Here is a tiny trained network, its code and every weight. The questions are about switching its units off for an input and a class, where a switched-off unit gives its printed mean instead of its output.

import numpy as np


def w(rows, s, z=0):
    codes = np.array(rows[::2]) - 128.0
    scale = np.full(codes.shape[1], s)
    scale[-1] = z or s
    return codes * scale


def f(y):
    return np.maximum(y, 0)


def log_softmax(a):
    a = a - a.max(-1, keepdims=True)
    return a - np.log(np.exp(a).sum(-1, keepdims=True))


def net(x, mask):
    res = np.array(x, float).reshape(1, 2) / 4 @ E
    y = f(res @ A[0][:, :-1].T + A[0][:, -1])
    res = res + np.where(mask, y, B[0][:, -1]) @ B[0][:, :-1]
    return log_softmax(res[-1] @ U[:, :-1].T + U[:, -1])


A, B = {}, {}
E = w([
[235,200,104,164,6,3,76],'x0',
[76,47,238,71,35,73,133],'x1',
],0.0061)
A[0] = w([
[144,140,126,132,100,103,112,254],'neuron 1',
[224,189,103,159,22,12,91,90],'neuron 2',
[110,112,174,110,90,80,118,94],'neuron 3',
[129,106,186,135,106,125,153,93],'neuron 4',
[135,152,122,149,147,138,119,221],'neuron 5',
[196,208,15,180,200,143,117,94],'neuron 6',
[90,51,254,108,30,73,120,111],'neuron 7',
[66,63,171,120,229,186,121,98],'neuron 8',
],0.012,0.0086)
B[0] = w([
[168,24,177,188,164,43,175,207],'neuron 1',
[58,140,153,141,145,251,139,248],'neuron 2',
[137,166,101,136,136,132,106,162],'neuron 3',
[152,168,114,124,128,144,121,144],'neuron 4',
[166,67,135,183,150,82,146,186],'neuron 5',
[166,183,59,157,125,124,86,204],'neuron 6',
[177,163,54,178,144,113,97,219],'neuron 7',
[102,117,154,209,152,208,143,218],'neuron 8',
],0.023,0.014)
U = w([
[40,125,172,151,151,241,163,129],'0',
[212,224,13,149,135,83,11,113],'1',
[169,2,197,143,146,21,201,255],'2',
[127,131,158,67,100,101,109,92],'3',
[89,130,119,90,87,76,121,96],'4',
[82,154,141,94,81,95,103,94],'5',
[131,127,173,71,95,103,139,85],'6',
[110,153,151,94,100,99,121,97],'7',
],0.0089,0.0059)

Each question gives the input, the list of numbers given to net, and the class t.
The units are the neurons (one row each of A and B). Each row of codes is followed by its name. A weight is (code - 128) times the scale printed after its matrix; where a second scale follows, it is the last column's (A, B and U).
mask holds one flag per neuron, in row order. A switched-off neuron (its flag False) gives its mean, the last column of its row in B, instead of its output. The means were averaged over made-up inputs and are rounded, as every weight is.
A unit's drop is (log p(t) with every unit on - log p(t) with that unit switched off) / (log p(t) with every unit on - log p(t) with every unit switched off).
The circuit of an input: a set's keep is (log p(t) with only the set's units on - log p(t) with every unit switched off) / (log p(t) with every unit on - log p(t) with every unit switched off). Starting from all 8 units, units are removed one at a time, each time the one whose removal leaves the highest keep (on an exact tie, the one counted first), for as long as the keep stays at least 0.8.
circuit, biggest first: the units of the circuit, biggest drop first
top k neurons: the k neurons with the biggest drops, biggest first
drop when u is switched off: that unit's drop, to one decimal
input [-3,-3], class 2: circuit, biggest first : [neuron 2; neuron 7]
input [-1,-3], class 2: top neuron : [neuron 7]
input [-4,-5], class 1: top 3 neurons : [neuron 2; neuron 6; neuron 1]
input [-2,-3], class 2: circuit, biggest first : [neuron 2; neuron 7]
input [3,3], class 2: top 3 neurons : [neuron 6; neuron 1; neuron 8]
input [-1,2], class 2: top 2 neurons : [neuron 2; neuron 6]
input [-3,6], class 1: top 2 neurons : [neuron 7; neuron 2]
input [3,0], class 2: top 2 neurons : [neuron 8; neuron 1]
input [7,8], class 1: top 3 neurons : [neuron 7; neuron 8; neuron 3]
input [-3,3], class 2: top 2 neurons : [neuron 2; neuron 6]
input [6,-6], class 0: top 2 neurons : [neuron 2; neuron 7]
input [-2,-4], class 1: top 2 neurons : [neuron 2; neuron 6]
input [5,-3], class 0: drop when neuron 2 is switched off : 5.3
input [6,-3], class 0: top neuron : [neuron 2]
input [6,0], class 0: drop when neuron 2 is switched off : 8.0
input [0,-7], class 1: drop when neuron 6 is switched off : 2.3
